Below is a small trained network, with its code and all its weights. Each question gives an input and a target symbol and asks what happens when units are switched off, that is, made to give their printed mean instead of their output.

import numpy as np


def w(rows, s, z=0):
    codes = np.array(rows[::2]) - 128.0
    scale = np.full(codes.shape[1], s)
    scale[-1] = z or s
    return codes * scale


def norm(h):
    return h / np.sqrt((h * h).mean(-1, keepdims=True) + 1e-5)


def f(y):
    return y / 2 * (1 + np.tanh(0.7978845608 * (y + 0.044715 * y**3)))


def softmax(a):
    e = np.exp(a - a.max(-1, keepdims=True))
    return e / e.sum(-1, keepdims=True)


def log_softmax(a):
    a = a - a.max(-1, keepdims=True)
    return a - np.log(np.exp(a).sum(-1, keepdims=True))


def net(x, mask):
    ids = ['ΓΔΞεηπστψω'.index(c) for c in x.split()]
    T = len(ids)
    res = E[ids] + P[:T]
    u = 0
    for l in range(2):
        r = norm(res)
        for j in range(2):
            rows = slice(2 * j, 2 * j + 2)
            q, k, v = (r @ M[l][rows].T for M in (Q, K, V))
            z = softmax(np.where(np.tri(T) > 0, q @ k.T / 2**0.5, -1e9)) @ v
            o = O[l][rows]
            res = res + np.where(mask[u + j], z, o[:, -1]) @ o[:, :-1]
        u += 2
        y = f(norm(res) @ A[l][:, :-1].T + A[l][:, -1])
        res = res + np.where(mask[u : u + 8], y, B[l][:, -1]) @ B[l][:, :-1]
        u += 8
    return log_softmax(norm(res)[-1] @ U[:, :-1].T + U[:, -1])


Q, K, V, O, A, B = {}, {}, {}, {}, {}, {}
E = w([
[144,206,165,128],'Γ',
[124,199,145,43],'Δ',
[143,175,246,90],'Ξ',
[164,149,119,40],'ε',
[215,135,118,241],'η',
[153,171,96,172],'π',
[69,83,130,72],'σ',
[44,126,125,154],'τ',
[140,93,117,246],'ψ',
[178,7,66,29],'ω',
],0.018)
P = w([
[113,150,105,156],'0',
[140,175,209,140],'1',
[146,132,91,132],'2',
[120,147,239,130],'3',
[157,115,83,127],'4',
[102,108,254,147],'5',
[165,103,72,123],'6',
[112,49,253,159],'7',
[172,100,71,120],'8',
[152,68,254,144],'9',
],0.0091)
Q[0] = w([
[132,159,155,213],'L0H0',
[4,204,72,108],'L0H0',
[182,183,73,170],'L0H1',
[34,92,59,189],'L0H1',
],0.017)
K[0] = w([
[121,199,101,175],'L0H0',
[4,194,232,128],'L0H0',
[174,213,86,171],'L0H1',
[39,68,104,175],'L0H1',
],0.016)
V[0] = w([
[105,84,181,147],'L0H0',
[102,147,38,108],'L0H0',
[65,81,224,48],'L0H1',
[2,166,42,123],'L0H1',
],0.0097)
O[0] = w([
[117,159,88,111,141],'L0H0',
[95,75,123,69,133],'L0H0',
[253,206,188,200,255],'L0H1',
[247,38,63,88,153],'L0H1',
],0.0051,0.0057)
A[0] = w([
[166,24,100,84,5],'L0N0',
[97,104,152,208,158],'L0N1',
[193,112,104,200,176],'L0N2',
[224,68,168,165,135],'L0N3',
[117,135,10,203,204],'L0N4',
[76,103,203,172,143],'L0N5',
[161,122,75,74,107],'L0N6',
[99,93,160,99,85],'L0N7',
],0.013,0.0021)
B[0] = w([
[86,131,181,162,218],'L0N0',
[138,112,214,68,165],'L0N1',
[84,155,202,111,174],'L0N2',
[49,107,119,74,254],'L0N3',
[101,8,114,204,179],'L0N4',
[194,171,142,67,197],'L0N5',
[95,207,108,71,187],'L0N6',
[114,39,112,94,134],'L0N7',
],0.013,0.0076)
Q[1] = w([
[162,45,110,214],'L1H0',
[252,240,118,167],'L1H0',
[165,121,131,227],'L1H1',
[29,120,137,156],'L1H1',
],0.014)
K[1] = w([
[180,9,81,168],'L1H0',
[219,229,129,146],'L1H0',
[136,136,176,209],'L1H1',
[63,67,167,166],'L1H1',
],0.016)
V[1] = w([
[42,219,254,86],'L1H0',
[14,45,126,183],'L1H0',
[251,95,108,57],'L1H1',
[172,231,70,101],'L1H1',
],0.0067)
O[1] = w([
[216,89,58,254,255],'L1H0',
[171,170,118,39,143],'L1H0',
[40,86,107,76,97],'L1H1',
[81,78,116,35,109],'L1H1',
],0.0064,0.0095)
A[1] = w([
[153,191,13,111,138],'L1N0',
[161,148,42,33,202],'L1N1',
[218,3,51,85,249],'L1N2',
[212,164,137,112,144],'L1N3',
[41,168,105,129,66],'L1N4',
[159,93,139,182,85],'L1N5',
[42,134,206,102,54],'L1N6',
[110,59,167,20,70],'L1N7',
],0.012,0.0018)
B[1] = w([
[191,90,63,168,150],'L1N0',
[184,77,156,102,170],'L1N1',
[120,118,127,7,210],'L1N2',
[118,110,182,113,204],'L1N3',
[95,148,73,89,195],'L1N4',
[123,174,98,111,166],'L1N5',
[170,172,115,142,245],'L1N6',
[133,136,186,152,254],'L1N7',
],0.019,0.0057)
U = w([
[170,192,218,195,181],'Γ',
[186,101,97,147,58],'Δ',
[101,68,159,170,25],'Ξ',
[103,227,83,127,254],'ε',
[97,84,157,221,31],'η',
[54,102,114,233,81],'π',
[148,132,212,48,154],'σ',
[47,78,90,86,110],'τ',
[214,92,84,125,117],'ψ',
[180,156,74,252,75],'ω',
],0.015,0.003)

Each question gives the input, a string of symbols that net reads in full, and the target symbol t.
The units are the heads (2 rows each of Q, K, V and O) and the neurons (one row each of A and B). Each row of codes is followed by its name. A weight is (code - 128) times the scale printed after its matrix; where a second scale follows, it is the last column's (O, A, B and U).
mask holds one flag per unit, layer by layer, with each layer's heads first. A switched-off unit (its flag False) gives its mean, the last column of its rows in O or B, instead of its output. The means were averaged over made-up inputs and are rounded, as every weight is.
A unit's drop is (log p(t) with every unit on - log p(t) with that unit switched off) / (log p(t) with every unit on - log p(t) with every unit switched off).
The circuit of an input: a set's keep is (log p(t) with only the set's units on - log p(t) with every unit switched off) / (log p(t) with every unit on - log p(t) with every unit switched off). Starting from the 12 units with the biggest drops (on a tie, the unit counted first), units are removed one at a time, each time the one whose removal leaves the highest keep (on an exact tie, the one counted first), for as long as the keep stays at least 0.8.
circuit, biggest first: the units of the circuit, biggest drop first
unit that matters most: the unit with the biggest drop
top k neurons: the k neurons with the biggest drops, biggest first
top k neurons in layer l: the k neurons of layer l with the biggest drops, biggest first
which heads matter: for each layer, one digit per head in row order, 1 if its drop is at least 0.15 and else 0, layers parted by /
input ε σ η ψ Δ ω π σ σ π, target σ: circuit, biggest first => L0H1
input Γ Ξ Ξ σ, target Γ: circuit, biggest first => L0H1, L1N2
input Ξ σ σ Γ Δ ψ η, target η: circuit, biggest first => L0N4, L0H1
input Δ π σ Ξ ψ π, target σ: which heads matter => 01 / 01
input ψ σ π π η, target η: which heads matter => 01 / 00
input σ ω Δ σ η ε ω, target σ: top 3 neurons => L0N0, L1N7, L0N1
input π ε ε ψ τ, target π: which heads matter => 01 / 01
input π η σ η, target σ: top 2 neurons => L0N1, L0N5
input π π σ Δ, target Γ: which heads matter => 00 / 10
input σ π ε σ ε Ξ ω, target σ: which heads matter => 00 / 00
input σ ε π Δ ψ π ε σ σ, target ε: which heads matter => 01 / 00
input σ Ξ π σ π σ Ξ, target Γ: which heads matter => 01 / 10
input σ σ σ Δ Γ ψ σ Ξ τ, target π: top 2 neurons => L0N0, L0N4
input Γ Γ ω σ π ε, target Γ: unit that matters most => L0H1
input σ σ Γ, target ω: which heads matter => 01 / 00
input ε σ Γ Γ ψ Γ Δ σ π ω, target Γ: which heads matter => 01 / 00
input Ξ τ σ ω, target Γ: top 2 neurons in layer 0 => L0N0, L0N5
input π Γ π Γ Γ ω ε, target ψ: top 2 neurons => L1N0, L1N1
input ε η σ π π η, target σ: top 2 neurons => L0N5, L0N0
input π η π π η σ Ξ, target Γ: top neuron in layer 1 => L1N2
